Here is a tiny trained network, its code and every weight. The questions are about switching its units off for an input and a class, where a switched-off unit gives its printed mean instead of its output.

import numpy as np


def w(rows, s, z=0):
    codes = np.array(rows[::2]) - 128.0
    scale = np.full(codes.shape[1], s)
    scale[-1] = z or s
    return codes * scale


def f(y):
    return y / 2 * (1 + np.tanh(0.7978845608 * (y + 0.044715 * y**3)))


def log_softmax(a):
    a = a - a.max(-1, keepdims=True)
    return a - np.log(np.exp(a).sum(-1, keepdims=True))


def net(x, mask):
    res = np.array(x, float).reshape(1, 5) / 4 @ E
    y = f(res @ A[0][:, :-1].T + A[0][:, -1])
    res = res + np.where(mask, y, B[0][:, -1]) @ B[0][:, :-1]
    return log_softmax(res[-1] @ U[:, :-1].T + U[:, -1])


A, B = {}, {}
E = w([
[175,26,227,4,109,144,140,67,152,162,57,38],'x0',
[185,181,15,155,48,202,151,103,207,212,165,13],'x1',
[130,124,133,136,120,137,127,148,116,139,117,126],'x2',
[122,118,116,123,136,131,122,124,125,132,130,130],'x3',
[1,206,143,119,104,138,228,36,68,205,51,143],'x4',
],0.0099)
A[0] = w([
[149,44,230,11,119,152,160,66,147,167,61,39,3],'N0',
[152,201,52,161,106,159,140,117,148,185,154,76,122],'N1',
[160,152,54,141,62,187,161,88,174,176,136,27,121],'N2',
[148,137,128,148,141,150,170,132,116,118,154,153,26],'N3',
[1,186,147,120,94,135,228,37,57,187,72,145,97],'N4',
[103,90,199,107,134,116,122,112,79,119,105,195,85],'N5',
[86,124,221,135,213,68,117,139,50,75,97,205,117],'N6',
[34,179,133,106,130,139,184,74,81,150,68,131,78],'N7',
[103,95,130,102,144,124,141,125,108,111,129,178,39],'N8',
[168,197,79,137,106,163,130,101,161,181,118,72,114],'N9',
[81,111,217,93,172,99,105,134,65,44,90,227,128],'N10',
[57,232,50,238,149,128,135,176,103,106,179,213,4],'N11',
[164,90,103,105,131,124,80,170,125,63,149,110,39],'N12',
[58,171,141,122,122,130,185,67,73,212,111,164,52],'N13',
[133,142,104,115,125,101,107,130,108,119,102,110,121],'N14',
[236,60,127,130,151,124,26,187,163,64,197,130,49],'N15',
],0.0089,0.0062)
B[0] = w([
[107,190,39,160,95,110,14,67,2,36,60,113,224],'N0',
[75,101,123,94,91,125,167,125,120,176,176,162,205],'N1',
[48,74,139,99,85,118,186,95,148,179,200,167,218],'N2',
[129,119,136,128,115,133,129,124,118,105,110,122,126],'N3',
[210,143,180,142,199,157,140,225,183,103,106,113,255],'N4',
[77,143,95,120,105,123,131,115,158,168,184,131,188],'N5',
[60,50,129,95,66,135,186,87,136,184,174,160,240],'N6',
[194,142,153,145,180,105,134,166,199,98,112,106,208],'N7',
[120,104,100,106,141,139,154,111,113,146,147,125,146],'N8',
[97,69,145,114,105,122,174,105,128,174,155,197,190],'N9',
[85,80,117,121,59,147,184,116,128,209,191,153,243],'N10',
[128,197,69,102,85,114,6,40,34,47,38,67,242],'N11',
[138,160,143,148,167,130,140,163,169,106,96,129,174],'N12',
[190,143,169,168,189,121,125,167,170,97,122,110,203],'N13',
[148,122,128,104,164,100,139,79,123,126,148,137,127],'N14',
[216,167,197,160,216,143,158,205,191,119,85,96,240],'N15',
],0.009,0.019)
U = w([
[79,80,113,108,102,130,185,111,141,210,186,148,242],'0',
[232,136,145,135,220,132,137,203,200,116,125,116,135],'1',
[130,157,73,122,117,123,9,73,11,73,102,113,2],'2',
],0.011,0.0032)

Each question gives the input, the list of numbers given to net, and the class t.
The units are the neurons (one row each of A and B). Each row of codes is followed by its name. A weight is (code - 128) times the scale printed after its matrix; where a second scale follows, it is the last column's (A, B and U).
mask holds one flag per neuron, in row order. A switched-off neuron (its flag False) gives its mean, the last column of its row in B, instead of its output. The means were averaged over made-up inputs and are rounded, as every weight is.
A unit's drop is (log p(t) with every unit on - log p(t) with that unit switched off) / (log p(t) with every unit on - log p(t) with every unit switched off).
The circuit of an input: a set's keep is (log p(t) with only the set's units on - log p(t) with every unit switched off) / (log p(t) with every unit on - log p(t) with every unit switched off). Starting from the 12 units with the biggest drops (on a tie, the unit counted first), units are removed one at a time, each time the one whose removal leaves the highest keep (on an exact tie, the one counted first), for as long as the keep stays at least 0.8.
units of the circuit, in order: the units of the circuit, biggest drop first
k most important neurons: the k neurons with the biggest drops, biggest first
drop when u is switched off: that unit's drop, to one decimal
input [8,3,7,-7,4], class 2: units of the circuit, in order	(N0)
input [4,0,-6,4,4], class 1: 2 most important neurons	(N11 N4)
input [8,-8,-1,-7,-7], class 0: 4 most important neurons	(N10 N11 N6 N5)
input [-4,-5,-3,3,-1], class 0: 3 most important neurons	(N0 N6 N10)
input [-4,-5,8,-6,6], class 1: 3 most important neurons	(N4 N7 N13)
input [7,7,7,5,-6], class 0: 2 most important neurons	(N2 N11)
input [7,7,-3,-1,-3], class 0: 2 most important neurons	(N2 N11)
input [-5,-3,-1,6,-4], class 2: 4 most important neurons	(N11 N4 N7 N13)
input [-7,6,0,-8,-2], class 2: 3 most important neurons	(N11 N10 N6)
input [-2,-3,-5,-1,-3], class 0: 3 most important neurons	(N4 N7 N13)
input [6,-5,1,6,-5], class 2: 3 most important neurons	(N0 N4 N2)
input [3,0,-6,-5,2], class 2: 2 most important neurons	(N15 N0)
input [-3,4,4,6,-3], class 0: 2 most important neurons	(N0 N4)
input [-2,3,-5,-3,4], class 1: units of the circuit, in order	(N6)
input [-6,5,7,-4,6], class 1: 2 most important neurons	(N4 N0)
input [6,6,-8,2,-5], class 0: 4 most important neurons	(N2 N11 N9 N4)
input [0,-6,7,3,7], class 1: 4 most important neurons	(N4 N7 N13 N2)
input [-7,5,-5,7,-1], class 2: drop when N11 is switched off	3.8
input [1,4,5,-4,6], class 1: drop when N4 is switched off	0.7
input [-7,4,-7,7,-2], class 2: units of the circuit, in order	(N11)
input [3,-4,-3,2,7], class 1: drop when N4 is switched off	0.6
input [6,1,0,8,-3], class 2: drop when N0 is switched off	0.8
